Here is a tiny trained network, its code and every weight. The questions are about switching its units off for an input and a target symbol, where a switched-off unit gives its printed mean instead of its output.

import numpy as np


def w(rows, s, z=0):
    codes = np.array(rows[::2]) - 128.0
    scale = np.full(codes.shape[1], s)
    scale[-1] = z or s
    return codes * scale


def norm(h):
    return h / np.sqrt((h * h).mean(-1, keepdims=True) + 1e-5)


def f(y):
    return y / 2 * (1 + np.tanh(0.7978845608 * (y + 0.044715 * y**3)))


def softmax(a):
    e = np.exp(a - a.max(-1, keepdims=True))
    return e / e.sum(-1, keepdims=True)


def log_softmax(a):
    a = a - a.max(-1, keepdims=True)
    return a - np.log(np.exp(a).sum(-1, keepdims=True))


def net(x, mask):
    ids = ['βδμξσψ'.index(c) for c in x.split()]
    T = len(ids)
    res = E[ids] + P[:T]
    r = norm(res)
    for j in range(2):
        rows = slice(4 * j, 4 * j + 4)
        q, k, v = (r @ M[0][rows].T for M in (Q, K, V))
        z = softmax(np.where(np.tri(T) > 0, q @ k.T / 4**0.5, -1e9)) @ v
        o = O[0][rows]
        res = res + np.where(mask[j], z, o[:, -1]) @ o[:, :-1]
    y = f(norm(res) @ A[0][:, :-1].T + A[0][:, -1])
    res = res + np.where(mask[2:10], y, B[0][:, -1]) @ B[0][:, :-1]
    return log_softmax(norm(res)[-1] @ U[:, :-1].T + U[:, -1])


Q, K, V, O, A, B = {}, {}, {}, {}, {}, {}
E = w([
[112,134,83],'β',
[117,49,72],'δ',
[143,116,84],'μ',
[128,109,252],'ξ',
[157,148,116],'σ',
[182,74,115],'ψ',
],0.024)
P = w([
[87,132,155],'0',
[102,125,137],'1',
[116,123,99],'2',
[131,128,64],'3',
[138,131,19],'4',
[132,128,18],'5',
[139,125,2],'6',
[128,122,3],'7',
],0.0085)
Q[0] = w([
[63,81,75],'head 0',
[110,178,117],'head 0',
[82,134,131],'head 0',
[76,61,96],'head 0',
[142,104,89],'head 1',
[185,147,109],'head 1',
[134,142,252],'head 1',
[120,170,124],'head 1',
],0.018)
K[0] = w([
[130,92,192],'head 0',
[121,50,83],'head 0',
[191,96,149],'head 0',
[152,100,237],'head 0',
[147,184,8],'head 1',
[116,76,53],'head 1',
[50,167,228],'head 1',
[153,93,169],'head 1',
],0.014)
V[0] = w([
[200,137,137],'head 0',
[161,88,98],'head 0',
[127,70,182],'head 0',
[110,178,128],'head 0',
[83,203,118],'head 1',
[50,62,139],'head 1',
[165,79,115],'head 1',
[155,77,251],'head 1',
],0.015)
O[0] = w([
[84,219,189,143],'head 0',
[192,72,232,164],'head 0',
[157,183,107,150],'head 0',
[106,120,66,96],'head 0',
[58,100,94,88],'head 1',
[168,156,8,125],'head 1',
[193,157,166,182],'head 1',
[165,178,143,1],'head 1',
],0.011,0.0098)
A[0] = w([
[139,166,109,84],'neuron 0',
[78,133,146,126],'neuron 1',
[58,255,102,57],'neuron 2',
[120,87,66,141],'neuron 3',
[139,186,83,27],'neuron 4',
[109,201,50,153],'neuron 5',
[90,255,187,2],'neuron 6',
[109,135,207,15],'neuron 7',
],0.018,0.0049)
B[0] = w([
[101,89,143,124],'neuron 0',
[139,133,157,125],'neuron 1',
[149,249,81,149],'neuron 2',
[144,143,150,254],'neuron 3',
[82,94,142,137],'neuron 4',
[85,130,178,196],'neuron 5',
[176,73,175,160],'neuron 6',
[121,97,95,161],'neuron 7',
],0.017,0.0071)
U = w([
[102,233,77,253],'β',
[89,63,20,175],'δ',
[2,82,243,52],'μ',
[188,195,225,143],'ξ',
[116,42,165,38],'σ',
[228,164,1,152],'ψ',
],0.0087,0.0044)

Each question gives the input, a string of symbols that net reads in full, and the target symbol t.
The units are the heads (4 rows each of Q, K, V and O) and the neurons (one row each of A and B). Each row of codes is followed by its name. A weight is (code - 128) times the scale printed after its matrix; where a second scale follows, it is the last column's (O, A, B and U).
mask holds one flag per unit, heads first, then neurons. A switched-off unit (its flag False) gives its mean, the last column of its rows in O or B, instead of its output. The means were averaged over made-up inputs and are rounded, as every weight is.
A unit's drop is (log p(t) with every unit on - log p(t) with that unit switched off) / (log p(t) with every unit on - log p(t) with every unit switched off).
The circuit of an input: a set's keep is (log p(t) with only the set's units on - log p(t) with every unit switched off) / (log p(t) with every unit on - log p(t) with every unit switched off). Starting from all 10 units, units are removed one at a time, each time the one whose removal leaves the highest keep (on an exact tie, the one counted first), for as long as the keep stays at least 0.8.
circuit, biggest first: the units of the circuit, biggest drop first
k most important neurons: the k neurons with the biggest drops, biggest first
heads that matter: for each layer, one digit per head in row order, 1 if its drop is at least 0.15 and else 0, layers parted by /
drop when u is switched off: that unit's drop, to one decimal
input σ δ σ, target ψ: 4 most important neurons	neuron 5; neuron 3; neuron 6; neuron 4
input β μ ψ δ ψ μ, target ξ: heads that matter	10
input ψ σ σ, target μ: circuit, biggest first	head 0
input σ μ β β, target δ: heads that matter	11
input μ δ δ σ μ β, target σ: heads that matter	01
input β β μ, target δ: 2 most important neurons	neuron 5; neuron 6
input β μ μ β, target σ: heads that matter	10
input β β β μ, target δ: heads that matter	11
input μ μ ψ μ μ, target σ: circuit, biggest first	head 0; head 1
input ξ β ψ μ μ β, target β: circuit, biggest first	head 0; neuron 2
input δ β β β, target δ: heads that matter	01
input β μ β ψ σ δ, target μ: heads that matter	11
input ξ μ ψ, target ψ: heads that matter	10
input β ξ ψ, target δ: circuit, biggest first	head 1
input σ δ β σ σ ψ, target μ: heads that matter	11
input ψ ψ β σ σ, target μ: heads that matter	01
input σ μ ψ μ σ δ, target μ: heads that matter	11
input μ μ μ μ δ μ ξ μ, target μ: drop when head 0 is switched off	0.9
input δ δ ψ δ δ, target ψ: drop when neuron 2 is switched off	-0.1
input μ ξ μ β μ σ, target σ: circuit, biggest first	head 1
input β β ψ μ σ, target σ: drop when head 1 is switched off	0.6
